Here is a tiny trained network, its code and every weight. The questions are about switching its units off for an input and a target symbol, where a switched-off unit gives its printed mean instead of its output.

import numpy as np


def w(rows, s, z=0):
    codes = np.array(rows[::2]) - 128.0
    scale = np.full(codes.shape[1], s)
    scale[-1] = z or s
    return codes * scale


def f(y):
    return y / 2 * (1 + np.tanh(0.7978845608 * (y + 0.044715 * y**3)))


def softmax(a):
    e = np.exp(a - a.max(-1, keepdims=True))
    return e / e.sum(-1, keepdims=True)


def log_softmax(a):
    a = a - a.max(-1, keepdims=True)
    return a - np.log(np.exp(a).sum(-1, keepdims=True))


def net(x, mask):
    ids = ['ΓΠΣβελψ'.index(c) for c in x.split()]
    T = len(ids)
    res = E[ids] + P[:T]
    u = 0
    for l in range(2):
        r = res
        for j in range(3):
            rows = slice(2 * j, 2 * j + 2)
            q, k, v = (r @ M[l][rows].T for M in (Q, K, V))
            z = softmax(np.where(np.tri(T) > 0, q @ k.T / 2**0.5, -1e9)) @ v
            o = O[l][rows]
            res = res + np.where(mask[u + j], z, o[:, -1]) @ o[:, :-1]
        u += 3
        y = f(res @ A[l][:, :-1].T + A[l][:, -1])
        res = res + np.where(mask[u : u + 8], y, B[l][:, -1]) @ B[l][:, :-1]
        u += 8
    return log_softmax(res[-1] @ U[:, :-1].T + U[:, -1])


Q, K, V, O, A, B = {}, {}, {}, {}, {}, {}
E = w([
[101,166,120],'Γ',
[151,188,81],'Π',
[63,134,214],'Σ',
[90,245,231],'β',
[241,212,158],'ε',
[234,209,158],'λ',
[149,189,167],'ψ',
],0.012)
P = w([
[125,78,177],'0',
[56,191,92],'1',
[59,217,82],'2',
[66,209,66],'3',
[77,217,56],'4',
[78,252,58],'5',
[82,223,35],'6',
[73,229,50],'7',
[76,230,15],'8',
[54,172,82],'9',
],0.0045)
Q[0] = w([
[108,6,104],'L0H1',
[185,26,58],'L0H1',
[148,172,27],'L0H2',
[132,222,107],'L0H2',
[83,6,211],'L0H3',
[149,57,151],'L0H3',
],0.013)
K[0] = w([
[24,89,114],'L0H1',
[116,77,134],'L0H1',
[196,174,53],'L0H2',
[250,137,98],'L0H2',
[111,204,51],'L0H3',
[86,158,66],'L0H3',
],0.013)
V[0] = w([
[130,118,198],'L0H1',
[166,118,161],'L0H1',
[167,114,84],'L0H2',
[85,94,127],'L0H2',
[154,188,5],'L0H3',
[162,153,126],'L0H3',
],0.013)
O[0] = w([
[126,183,84,142],'L0H1',
[148,2,123,172],'L0H1',
[181,134,90,121],'L0H2',
[84,106,101,1],'L0H2',
[179,215,10,58],'L0H3',
[215,168,87,166],'L0H3',
],0.0096,0.006)
A[0] = w([
[230,55,168,53],'L0N1',
[104,77,83,2],'L0N2',
[205,63,51,73],'L0N3',
[130,159,105,183],'L0N4',
[76,119,134,239],'L0N5',
[76,180,220,127],'L0N6',
[254,163,151,219],'L0N7',
[223,5,135,30],'L0N8',
],0.0089,0.0073)
B[0] = w([
[195,107,95,138],'L0N1',
[41,142,209,121],'L0N2',
[178,152,181,129],'L0N3',
[118,155,173,160],'L0N4',
[168,252,49,176],'L0N5',
[139,61,110,197],'L0N6',
[100,164,91,252],'L0N7',
[192,183,173,125],'L0N8',
],0.011,0.012)
Q[1] = w([
[138,113,149],'L1H1',
[73,87,48],'L1H1',
[177,238,132],'L1H2',
[187,161,210],'L1H2',
[64,237,65],'L1H3',
[107,220,9],'L1H3',
],0.011)
K[1] = w([
[140,129,181],'L1H1',
[49,143,104],'L1H1',
[91,6,206],'L1H2',
[251,225,105],'L1H2',
[209,157,122],'L1H3',
[157,193,85],'L1H3',
],0.014)
V[1] = w([
[63,125,117],'L1H1',
[29,254,91],'L1H1',
[53,150,131],'L1H2',
[51,52,155],'L1H2',
[18,84,147],'L1H3',
[159,85,252],'L1H3',
],0.0085)
O[1] = w([
[245,50,101,102],'L1H1',
[56,59,146,207],'L1H1',
[41,162,198,137],'L1H2',
[135,210,73,75],'L1H2',
[3,230,83,7],'L1H3',
[153,250,56,67],'L1H3',
],0.0052,0.014)
A[1] = w([
[138,66,252,65],'L1N1',
[39,123,155,2],'L1N2',
[110,90,147,52],'L1N3',
[58,35,50,156],'L1N4',
[173,168,126,201],'L1N5',
[45,147,208,166],'L1N6',
[91,121,66,53],'L1N7',
[139,207,235,90],'L1N8',
],0.012,0.0094)
B[1] = w([
[139,205,85,254],'L1N1',
[168,249,145,126],'L1N2',
[165,190,130,126],'L1N3',
[137,183,209,159],'L1N4',
[104,82,101,205],'L1N5',
[89,93,112,188],'L1N6',
[113,179,137,120],'L1N7',
[166,177,54,153],'L1N8',
],0.013,0.0096)
U = w([
[58,228,2,2],'Γ',
[187,149,83,45],'Π',
[129,208,181,137],'Σ',
[116,61,142,233],'β',
[108,134,173,190],'ε',
[177,139,91,86],'λ',
[97,116,58,203],'ψ',
],0.0093,0.0043)

Each question gives the input, a string of symbols that net reads in full, and the target symbol t.
The units are the heads (2 rows each of Q, K, V and O) and the neurons (one row each of A and B). Each row of codes is followed by its name. A weight is (code - 128) times the scale printed after its matrix; where a second scale follows, it is the last column's (O, A, B and U).
mask holds one flag per unit, layer by layer, with each layer's heads first. A switched-off unit (its flag False) gives its mean, the last column of its rows in O or B, instead of its output. The means were averaged over made-up inputs and are rounded, as every weight is.
A unit's drop is (log p(t) with every unit on - log p(t) with that unit switched off) / (log p(t) with every unit on - log p(t) with every unit switched off).
The circuit of an input: a set's keep is (log p(t) with only the set's units on - log p(t) with every unit switched off) / (log p(t) with every unit on - log p(t) with every unit switched off). Starting from the 12 units with the biggest drops (on a tie, the unit counted first), units are removed one at a time, each time the one whose removal leaves the highest keep (on an exact tie, the one counted first), for as long as the keep stays at least 0.8.
units of the circuit, in order: the units of the circuit, biggest drop first
top k neurons: the k neurons with the biggest drops, biggest first
k most important neurons of layer l: the k neurons of layer l with the biggest drops, biggest first
which heads matter: for each layer, one digit per head in row order, 1 if its drop is at least 0.15 and else 0, layers parted by /
drop when u is switched off: that unit's drop, to one decimal
input ψ Π Σ Γ, target ε: units of the circuit, in order -> (L1N4 L1H3 L1N1)
input β ψ Σ Π Π Π, target β: units of the circuit, in order -> (L1N1)
input Σ ε ε ψ Σ Π Σ ψ ψ, target Γ: top 4 neurons -> (L0N7 L0N1 L1N8 L0N6)
input β ψ ψ λ Σ β, target ψ: which heads matter -> 001 / 001
input Π Σ ψ ε Σ ε ψ ε ε Π, target Σ: units of the circuit, in order -> (L0H3 L1H3 L1N4 L1N1)
input ψ ψ ψ Σ Σ Π Σ Γ Σ ε, target β: which heads matter -> 000 / 001
input Σ Γ λ ε ψ, target Γ: units of the circuit, in order -> (L1H3 L0H3)
input Σ λ β Σ Γ ε Γ λ ψ Σ, target Γ: top 3 neurons -> (L0N7 L0N6 L0N1)
input β ψ β, target ψ: which heads matter -> 100 / 101
input Π Γ ψ Π β Γ Π Γ, target Σ: which heads matter -> 001 / 111
input Π ε Γ, target Σ: top 2 neurons -> (L0N7 L1N4)
input Π Γ Γ ψ ψ, target Σ: which heads matter -> 001 / 111
input ψ ψ β Γ β ψ λ Γ ψ, target β: which heads matter -> 001 / 000
input Σ Γ Π β Σ, target Γ: units of the circuit, in order -> (L1H2 L0H3)
input ψ Σ β β Γ Π λ, target β: 3 most important neurons of layer 0 -> (L0N5 L0N7 L0N3)
input ψ λ ψ λ ε Γ Π Σ Γ, target β: which heads matter -> 000 / 000
input Σ ψ ε β β, target Γ: top 2 neurons -> (L1N8 L0N7)
input Π Σ Σ, target Σ: top 3 neurons -> (L1N4 L1N1 L0N6)
input Γ ψ λ ψ Γ Σ Γ, target ε: 3 most important neurons of layer 1 -> (L1N4 L1N8 L1N5)
input Σ λ λ ε Π ψ λ, target Γ: top 3 neurons -> (L1N8 L0N7 L0N8)
input Π Σ λ Π, target Σ: top neuron -> (L1N4)
input Σ ε ε, target Γ: which heads matter -> 001 / 101
input Π β ε Γ Π β Σ, target Σ: 3 most important neurons of layer 1 -> (L1N4 L1N1 L1N5)
input ψ β Π Σ Π, target β: top 2 neurons -> (L1N1 L0N7)
input ψ Π ψ Γ ψ, target β: top 2 neurons -> (L1N1 L0N7)
input ψ Σ Γ Γ Σ Π Σ ψ ε, target β: 2 most important neurons of layer 0 -> (L0N5 L0N7)
input Π ε ψ Π ψ Γ Σ Γ ψ, target Σ: 4 most important neurons of layer 1 -> (L1N1 L1N4 L1N5 L1N3)
input Σ Γ Σ Σ ψ ε ε λ, target Γ: drop when L1H1 is switched off -> 1.4
input Σ λ β, target Γ: drop when L1H3 is switched off -> 0.9
input Σ Σ ε ψ ε, target Γ: drop when L0H3 is switched off -> 1.5
